Below are the code and all the weights of a small trained network. Each question names an input and a class and asks about switching units off, where a switched-off unit gives its printed mean instead of its output.

import numpy as np


def w(rows, s, z=0):
    codes = np.array(rows[::2]) - 128.0
    scale = np.full(codes.shape[1], s)
    scale[-1] = z or s
    return codes * scale


def norm(h):
    return h / np.sqrt((h * h).mean(-1, keepdims=True) + 1e-5)


def f(y):
    return y / 2 * (1 + np.tanh(0.7978845608 * (y + 0.044715 * y**3)))


def log_softmax(a):
    a = a - a.max(-1, keepdims=True)
    return a - np.log(np.exp(a).sum(-1, keepdims=True))


def net(x, mask):
    res = np.array(x, float).reshape(1, 8) / 4 @ E
    u = 0
    for l in range(3):
        y = f(norm(res) @ A[l][:, :-1].T + A[l][:, -1])
        res = res + np.where(mask[u : u + 5], y, B[l][:, -1]) @ B[l][:, :-1]
        u += 5
    return log_softmax(norm(res)[-1] @ U[:, :-1].T + U[:, -1])


A, B = {}, {}
E = w([
[126,129,125,129,126,128],'x0',
[129,130,126,128,120,128],'x1',
[173,155,154,195,113,186],'x2',
[126,211,113,206,156,38],'x3',
[130,129,132,127,130,127],'x4',
[8,177,198,103,103,178],'x5',
[128,128,121,128,127,129],'x6',
[128,127,127,130,126,127],'x7',
],0.012)
A[0] = w([
[7,213,165,160,130,126,53],'0.n0',
[124,206,174,210,95,214,5],'0.n1',
[39,216,153,187,117,81,17],'0.n2',
[20,141,130,51,115,34,3],'0.n3',
[48,158,140,95,99,216,115],'0.n4',
],0.018,0.0042)
B[0] = w([
[160,94,208,192,125,9,250],'0.n0',
[67,80,63,139,251,194,208],'0.n1',
[124,211,128,51,70,182,224],'0.n2',
[83,86,72,154,239,193,234],'0.n3',
[127,43,209,130,72,111,250],'0.n4',
],0.023,0.014)
A[1] = w([
[91,145,142,53,91,209,93],'1.n0',
[90,134,129,98,73,186,104],'1.n1',
[103,205,138,109,128,111,65],'1.n2',
[75,145,159,70,15,135,2],'1.n3',
[119,252,106,110,188,97,104],'1.n4',
],0.023,0.0052)
B[1] = w([
[113,92,156,121,39,183,168],'1.n0',
[188,106,155,70,132,147,148],'1.n1',
[103,75,157,166,27,181,172],'1.n2',
[134,114,47,132,133,209,169],'1.n3',
[227,95,24,26,9,175,255],'1.n4',
],0.014,0.0067)
A[2] = w([
[214,89,94,209,107,1,252],'2.n0',
[111,96,207,102,115,150,176],'2.n1',
[111,170,117,243,185,247,53],'2.n2',
[29,112,39,80,226,109,87],'2.n3',
[103,41,220,97,63,192,249],'2.n4',
],0.019,0.0011)
B[2] = w([
[61,129,248,131,126,81,170],'2.n0',
[227,128,83,96,110,101,190],'2.n1',
[145,92,41,171,171,102,161],'2.n2',
[162,125,83,207,143,184,189],'2.n3',
[117,249,76,118,110,127,250],'2.n4',
],0.017,0.022)
U = w([
[91,136,211,132,129,36,251],'0',
[160,218,52,60,44,172,88],'1',
[97,101,24,206,254,175,20],'2',
],0.012,0.0017)

Each question gives the input, the list of numbers given to net, and the class t.
The units are the neurons (one row each of A and B). Each row of codes is followed by its name. A weight is (code - 128) times the scale printed after its matrix; where a second scale follows, it is the last column's (A, B and U).
mask holds one flag per neuron, layer by layer. A switched-off neuron (its flag False) gives its mean, the last column of its row in B, instead of its output. The means were averaged over made-up inputs and are rounded, as every weight is.
A unit's drop is (log p(t) with every unit on - log p(t) with that unit switched off) / (log p(t) with every unit on - log p(t) with every unit switched off).
The circuit of an input: a set's keep is (log p(t) with only the set's units on - log p(t) with every unit switched off) / (log p(t) with every unit on - log p(t) with every unit switched off). Starting from the 12 units with the biggest drops (on a tie, the unit counted first), units are removed one at a time, each time the one whose removal leaves the highest keep (on an exact tie, the one counted first), for as long as the keep stays at least 0.8.
units of the circuit, in order: the units of the circuit, biggest drop first
top k neurons: the k neurons with the biggest drops, biggest first
top k neurons in layer l: the k neurons of layer l with the biggest drops, biggest first
drop of u: that unit's drop, to one decimal
input [5,-1,2,-1,8,8,4,-6], class 0: units of the circuit, in order -> 0.n0
input [-8,4,-2,-2,-6,1,-3,-1], class 1: top 2 neurons in layer 1 -> 1.n3, 1.n1
input [-2,-5,6,-5,-2,6,6,-8], class 0: top 2 neurons -> 0.n4, 0.n3
input [-2,6,-6,-8,-7,8,-7,-8], class 0: units of the circuit, in order -> 0.n2, 0.n1
input [0,-5,-6,-6,-6,-1,-4,-3], class 1: top 2 neurons -> 0.n0, 0.n1
input [3,-2,0,7,-2,-6,-3,6], class 1: top 3 neurons -> 0.n0, 0.n4, 1.n4
input [0,-7,-6,3,1,-8,1,0], class 0: top 3 neurons in layer 0 -> 0.n3, 0.n2, 0.n1
input [8,-2,-3,-8,-2,-8,-6,-5], class 0: top 4 neurons in layer 1 -> 1.n4, 1.n0, 1.n2, 1.n3
input [-6,-4,-2,-7,6,-6,7,5], class 1: top 3 neurons -> 0.n0, 0.n3, 0.n1
input [-7,-1,-3,7,-4,-4,6,-2], class 1: top 2 neurons -> 0.n0, 0.n4
input [-7,7,0,6,-7,-7,2,-8], class 0: top 4 neurons -> 0.n2, 0.n3, 0.n1, 2.n0
input [5,-3,-2,-6,-5,-4,-6,5], class 1: top 3 neurons -> 0.n0, 0.n3, 0.n1
input [0,7,-4,6,1,-4,-3,6], class 1: top 3 neurons -> 0.n0, 0.n4, 0.n1
input [1,1,1,2,8,1,7,8], class 1: units of the circuit, in order -> 0.n2
input [-1,8,-4,-6,7,-7,4,0], class 0: drop of 0.n1 -> 1.5
input [-6,-3,-3,2,8,-7,-1,2], class 0: drop of 0.n2 -> 1.4
input [-3,-3,0,0,-3,-6,-7,-4], class 0: drop of 0.n1 -> 1.3
